Here is a tiny trained network, its code and every weight. The questions are about switching its units off for an input and a target symbol, where a switched-off unit gives its printed mean instead of its output.

import numpy as np


def w(rows, s, z=0):
    codes = np.array(rows[::2]) - 128.0
    scale = np.full(codes.shape[1], s)
    scale[-1] = z or s
    return codes * scale


def norm(h):
    return h / np.sqrt((h * h).mean(-1, keepdims=True) + 1e-5)


def f(y):
    return np.maximum(y, 0)


def softmax(a):
    e = np.exp(a - a.max(-1, keepdims=True))
    return e / e.sum(-1, keepdims=True)


def log_softmax(a):
    a = a - a.max(-1, keepdims=True)
    return a - np.log(np.exp(a).sum(-1, keepdims=True))


def net(x, mask):
    ids = ['αβδζθμξπστψω'.index(c) for c in x.split()]
    T = len(ids)
    res = E[ids] + P[:T]
    r = norm(res)
    for j in range(3):
        rows = slice(2 * j, 2 * j + 2)
        q, k, v = (r @ M[0][rows].T for M in (Q, K, V))
        z = softmax(np.where(np.tri(T) > 0, q @ k.T / 2**0.5, -1e9)) @ v
        o = O[0][rows]
        res = res + np.where(mask[j], z, o[:, -1]) @ o[:, :-1]
    y = f(norm(res) @ A[0][:, :-1].T + A[0][:, -1])
    res = res + np.where(mask[3:19], y, B[0][:, -1]) @ B[0][:, :-1]
    return log_softmax(norm(res)[-1] @ U[:, :-1].T + U[:, -1])


Q, K, V, O, A, B = {}, {}, {}, {}, {}, {}
E = w([
[112,96,131,135,171,81],'α',
[251,229,103,77,77,154],'β',
[135,83,116,145,177,24],'δ',
[121,120,100,135,138,60],'ζ',
[167,212,153,93,101,169],'θ',
[151,129,108,96,174,65],'μ',
[154,63,157,118,173,30],'ξ',
[179,254,135,116,78,120],'π',
[184,209,158,115,198,140],'σ',
[133,98,139,69,62,128],'τ',
[187,99,220,56,187,187],'ψ',
[126,109,213,212,124,122],'ω',
],0.016)
P = w([
[70,66,110,146,143,194],'0',
[187,85,82,141,92,153],'1',
[205,84,85,148,94,127],'2',
[202,92,81,132,99,103],'3',
[59,129,154,92,122,75],'4',
[47,151,179,75,123,29],'5',
[80,149,144,70,124,26],'6',
[175,130,148,107,93,36],'7',
[153,152,150,83,107,2],'8',
],0.01)
Q[0] = w([
[215,78,84,145,118,158],'H1',
[226,138,209,93,124,12],'H1',
[62,172,163,52,149,72],'H2',
[2,139,94,163,174,220],'H2',
[206,141,148,81,94,39],'H3',
[205,80,96,193,133,181],'H3',
],0.0077)
K[0] = w([
[29,143,101,118,146,191],'H1',
[110,199,177,195,101,29],'H1',
[238,124,175,128,113,73],'H2',
[146,99,21,165,115,171],'H2',
[117,140,255,57,103,73],'H3',
[27,147,96,151,149,171],'H3',
],0.0096)
V[0] = w([
[169,158,32,5,143,145],'H1',
[85,49,79,85,214,132],'H1',
[126,74,201,198,88,200],'H2',
[110,107,80,186,47,34],'H2',
[197,23,197,36,127,111],'H3',
[77,94,92,68,16,147],'H3',
],0.015)
O[0] = w([
[158,153,69,106,165,63,127],'H1',
[169,250,106,143,157,171,87],'H1',
[115,107,226,144,117,152,80],'H2',
[175,92,98,182,39,125,125],'H2',
[196,28,170,116,185,110,252],'H3',
[158,201,173,227,158,31,123],'H3',
],0.02,0.011)
A[0] = w([
[150,134,123,186,77,80,189],'N1',
[71,125,121,178,42,98,97],'N2',
[67,161,207,146,135,127,168],'N3',
[170,135,99,188,51,115,155],'N4',
[106,163,110,111,120,46,97],'N5',
[72,150,137,94,202,141,184],'N6',
[63,91,81,81,94,168,107],'N7',
[112,107,102,49,85,170,253],'N8',
[166,187,105,135,85,168,122],'N9',
[177,161,108,68,160,103,206],'N10',
[140,156,163,196,102,107,135],'N11',
[123,115,82,61,79,222,86],'N12',
[194,128,197,109,109,142,173],'N13',
[144,94,128,174,96,249,102],'N14',
[62,55,90,209,209,126,53],'N15',
[169,146,116,80,132,78,144],'N16',
],0.014,0.0045)
B[0] = w([
[97,99,154,209,54,141,215],'N1',
[181,33,175,146,97,106,170],'N2',
[64,136,158,167,93,117,158],'N3',
[68,114,130,174,52,99,204],'N4',
[144,71,94,190,178,101,186],'N5',
[115,138,75,245,101,100,181],'N6',
[121,61,146,103,148,229,174],'N7',
[2,16,125,115,167,157,225],'N8',
[53,201,152,111,124,88,163],'N9',
[80,100,121,161,224,93,255],'N10',
[110,90,147,137,96,181,160],'N11',
[67,80,148,237,172,157,167],'N12',
[93,13,157,175,192,91,218],'N13',
[159,23,131,155,145,32,182],'N14',
[10,239,232,97,123,81,169],'N15',
[53,157,109,216,216,23,232],'N16',
],0.0089,0.0085)
U = w([
[106,149,135,149,140,144,253],'α',
[138,126,115,114,120,114,171],'β',
[143,94,74,188,138,165,88],'δ',
[160,165,90,126,81,145,210],'ζ',
[38,177,161,142,154,90,60],'θ',
[182,150,47,100,130,151,166],'μ',
[248,76,79,104,126,157,76],'ξ',
[71,118,100,75,57,58,92],'π',
[64,135,80,93,166,167,93],'σ',
[196,169,203,132,109,35,83],'τ',
[147,145,209,24,186,111,79],'ψ',
[106,101,203,125,82,174,81],'ω',
],0.015,0.013)

Each question gives the input, a string of symbols that net reads in full, and the target symbol t.
The units are the heads (2 rows each of Q, K, V and O) and the neurons (one row each of A and B). Each row of codes is followed by its name. A weight is (code - 128) times the scale printed after its matrix; where a second scale follows, it is the last column's (O, A, B and U).
mask holds one flag per unit, heads first, then neurons. A switched-off unit (its flag False) gives its mean, the last column of its rows in O or B, instead of its output. The means were averaged over made-up inputs and are rounded, as every weight is.
A unit's drop is (log p(t) with every unit on - log p(t) with that unit switched off) / (log p(t) with every unit on - log p(t) with every unit switched off).
The circuit of an input: a set's keep is (log p(t) with only the set's units on - log p(t) with every unit switched off) / (log p(t) with every unit on - log p(t) with every unit switched off). Starting from the 12 units with the biggest drops (on a tie, the unit counted first), units are removed one at a time, each time the one whose removal leaves the highest keep (on an exact tie, the one counted first), for as long as the keep stays at least 0.8.
units of the circuit, in order: the units of the circuit, biggest drop first
unit that matters most: the unit with the biggest drop
top k neurons: the k neurons with the biggest drops, biggest first
which heads matter: for each layer, one digit per head in row order, 1 if its drop is at least 0.15 and else 0, layers parted by /
drop of u: that unit's drop, to one decimal
input ψ δ π π, target ψ: units of the circuit, in order => (H2)
input μ δ δ μ, target μ: which heads matter => 110
input δ ζ τ β π α, target τ: units of the circuit, in order => (H3; N8)
input π θ ξ, target π: which heads matter => 101
input θ δ μ θ μ π π π ζ, target π: units of the circuit, in order => (H1; H3)
input ω ζ ψ δ ψ, target ψ: units of the circuit, in order => (H2; N1)
input ξ τ δ π π π δ, target π: units of the circuit, in order => (H1; H2; H3)
input ψ ζ μ, target ψ: which heads matter => 011
input θ θ ω α, target ω: top 2 neurons => (N16; N10)
input δ ξ τ θ δ δ δ α, target δ: units of the circuit, in order => (H2; H1)
input π τ π π θ, target π: which heads matter => 100
input σ μ π, target σ: units of the circuit, in order => (H3; H2)
input ω σ δ σ ζ, target σ: units of the circuit, in order => (H3; H1)
input α π θ ω μ, target ω: units of the circuit, in order => (H1; H2)
input τ π ξ ζ, target τ: units of the circuit, in order => (H3)
input ω δ ζ, target ω: which heads matter => 010
input α ω ζ, target ω: units of the circuit, in order => (H2; H1)
input ζ θ δ π π δ δ, target π: which heads matter => 011
input ξ π δ ψ ω ψ ω τ, target ω: which heads matter => 100
input τ δ δ, target τ: which heads matter => 001
input θ π δ θ ω π, target ω: unit that matters most => H1
input π δ β α, target π: which heads matter => 101
input ζ ξ ω μ ω ψ, target ω: which heads matter => 100
input τ ω τ σ π ξ β ζ, target π: which heads matter => 110
input δ δ δ, target δ: drop of H1 => 0.7
input π π δ ψ δ ψ ω ω, target ω: drop of H1 => 0.5
input β ω δ π, target ω: drop of H2 => 0.1
input π θ θ τ θ, target τ: drop of N1 => 0.0
